Below are the code and all the weights of a small trained network. Each question names an input and a class and asks about switching units off, where a switched-off unit gives its printed mean instead of its output.

import numpy as np


def w(rows, s, z=0):
    codes = np.array(rows[::2]) - 128.0
    scale = np.full(codes.shape[1], s)
    scale[-1] = z or s
    return codes * scale


def norm(h):
    return h / np.sqrt((h * h).mean(-1, keepdims=True) + 1e-5)


def f(y):
    return np.maximum(y, 0)


def log_softmax(a):
    a = a - a.max(-1, keepdims=True)
    return a - np.log(np.exp(a).sum(-1, keepdims=True))


def net(x, mask):
    res = np.array(x, float).reshape(1, 5) / 4 @ E
    u = 0
    for l in range(2):
        y = f(norm(res) @ A[l][:, :-1].T + A[l][:, -1])
        res = res + np.where(mask[u : u + 16], y, B[l][:, -1]) @ B[l][:, :-1]
        u += 16
    return log_softmax(norm(res)[-1] @ U[:, :-1].T + U[:, -1])


A, B = {}, {}
E = w([
[57,112,157,239],'x0',
[116,255,155,154],'x1',
[130,116,136,120],'x2',
[132,99,162,104],'x3',
[128,162,95,154],'x4',
],0.0069)
A[0] = w([
[143,136,163,94,102],'L0N1',
[50,150,36,190,93],'L0N2',
[253,141,143,103,8],'L0N3',
[146,155,135,177,119],'L0N4',
[122,156,135,186,217],'L0N5',
[38,144,71,154,151],'L0N6',
[193,116,181,73,29],'L0N7',
[131,128,100,147,119],'L0N8',
[89,239,126,151,167],'L0N9',
[166,128,93,80,143],'L0N10',
[186,154,80,89,108],'L0N11',
[111,162,106,140,96],'L0N12',
[173,144,153,38,70],'L0N13',
[130,47,161,193,138],'L0N14',
[166,146,1,125,135],'L0N15',
[193,128,49,93,115],'L0N16',
],0.0099,0.0017)
B[0] = w([
[139,163,163,17,161],'L0N1',
[190,101,95,154,223],'L0N2',
[139,109,79,92,199],'L0N3',
[160,213,55,161,174],'L0N4',
[103,164,85,89,209],'L0N5',
[91,91,148,70,202],'L0N6',
[44,136,121,137,191],'L0N7',
[80,169,173,174,147],'L0N8',
[148,172,145,42,255],'L0N9',
[93,102,149,141,201],'L0N10',
[71,167,60,148,205],'L0N11',
[52,75,121,253,161],'L0N12',
[116,152,7,71,220],'L0N13',
[90,204,113,91,228],'L0N14',
[106,76,150,58,207],'L0N15',
[180,118,87,183,215],'L0N16',
],0.0052,0.0056)
A[1] = w([
[121,104,79,143,35],'L1N1',
[107,76,126,151,84],'L1N2',
[135,46,126,126,185],'L1N3',
[63,128,48,131,127],'L1N4',
[123,157,153,148,70],'L1N5',
[86,111,209,221,190],'L1N6',
[123,146,91,105,161],'L1N7',
[154,10,66,127,235],'L1N8',
[93,91,148,185,206],'L1N9',
[165,130,116,120,124],'L1N10',
[94,95,76,104,225],'L1N11',
[134,146,154,178,253],'L1N12',
[147,80,112,160,152],'L1N13',
[61,119,100,201,133],'L1N14',
[162,120,58,116,37],'L1N15',
[74,129,206,98,69],'L1N16',
],0.013,0.0016)
B[1] = w([
[109,151,146,120,170],'L1N1',
[141,165,175,136,161],'L1N2',
[161,197,136,132,183],'L1N3',
[42,91,220,160,254],'L1N4',
[154,191,46,78,146],'L1N5',
[63,43,20,109,170],'L1N6',
[79,36,185,226,198],'L1N7',
[165,193,154,168,245],'L1N8',
[238,109,68,76,167],'L1N9',
[96,20,169,164,143],'L1N10',
[134,175,135,155,234],'L1N11',
[230,47,75,92,152],'L1N12',
[254,224,172,118,154],'L1N13',
[136,61,116,59,199],'L1N14',
[127,42,121,140,190],'L1N15',
[104,102,226,98,158],'L1N16',
],0.0065,0.0089)
U = w([
[111,3,53,150,68],'0',
[87,93,190,207,61],'1',
[196,166,137,176,254],'2',
],0.011,0.00086)

Each question gives the input, the list of numbers given to net, and the class t.
The units are the neurons (one row each of A and B). Each row of codes is followed by its name. A weight is (code - 128) times the scale printed after its matrix; where a second scale follows, it is the last column's (A, B and U).
mask holds one flag per neuron, layer by layer. A switched-off neuron (its flag False) gives its mean, the last column of its row in B, instead of its output. The means were averaged over made-up inputs and are rounded, as every weight is.
A unit's drop is (log p(t) with every unit on - log p(t) with that unit switched off) / (log p(t) with every unit on - log p(t) with every unit switched off).
The circuit of an input: a set's keep is (log p(t) with only the set's units on - log p(t) with every unit switched off) / (log p(t) with every unit on - log p(t) with every unit switched off). Starting from the 12 units with the biggest drops (on a tie, the unit counted first), units are removed one at a time, each time the one whose removal leaves the highest keep (on an exact tie, the one counted first), for as long as the keep stays at least 0.8.
circuit, biggest first: the units of the circuit, biggest drop first
k most important neurons: the k neurons with the biggest drops, biggest first
top k neurons in layer l: the k neurons of layer l with the biggest drops, biggest first
drop of u: that unit's drop, to one decimal
input [-4,-5,1,-4,1], class 2: 3 most important neurons => L1N8, L0N16, L0N14
input [-5,5,6,-2,2], class 1: circuit, biggest first => L1N9, L1N7
input [-5,-7,-1,-1,-1], class 2: circuit, biggest first => L1N8, L1N3, L1N6
input [3,-7,6,-6,-1], class 2: top neuron in layer 0 => L0N13
input [6,-2,-4,3,1], class 0: 2 most important neurons => L0N13, L0N9
input [5,-7,4,-6,4], class 2: 2 most important neurons => L0N2, L1N13
input [4,4,3,4,8], class 0: 3 most important neurons => L1N8, L0N12, L1N13
input [1,-4,-6,8,7], class 1: top 2 neurons in layer 0 => L0N14, L0N2
input [-1,-2,-3,-4,8], class 1: 2 most important neurons => L0N15, L1N4
input [-4,-8,5,-1,-5], class 2: 2 most important neurons => L1N8, L1N3
input [-3,-4,-6,-5,4], class 1: 2 most important neurons => L0N11, L1N4
input [-5,3,-5,7,3], class 0: top 2 neurons in layer 0 => L0N13, L0N3
input [-3,-1,5,6,2], class 1: drop of L1N4 => 0.3
input [-3,-8,8,0,3], class 1: top 2 neurons in layer 0 => L0N2, L0N7
input [3,-4,3,4,-7], class 2: top neuron in layer 0 => L0N11
input [-8,8,8,-1,7], class 0: drop of L1N11 => 0.2
input [7,2,-2,7,3], class 0: drop of L0N13 => 0.1
input [-1,2,8,-4,6], class 1: top 2 neurons in layer 1 => L1N6, L1N14
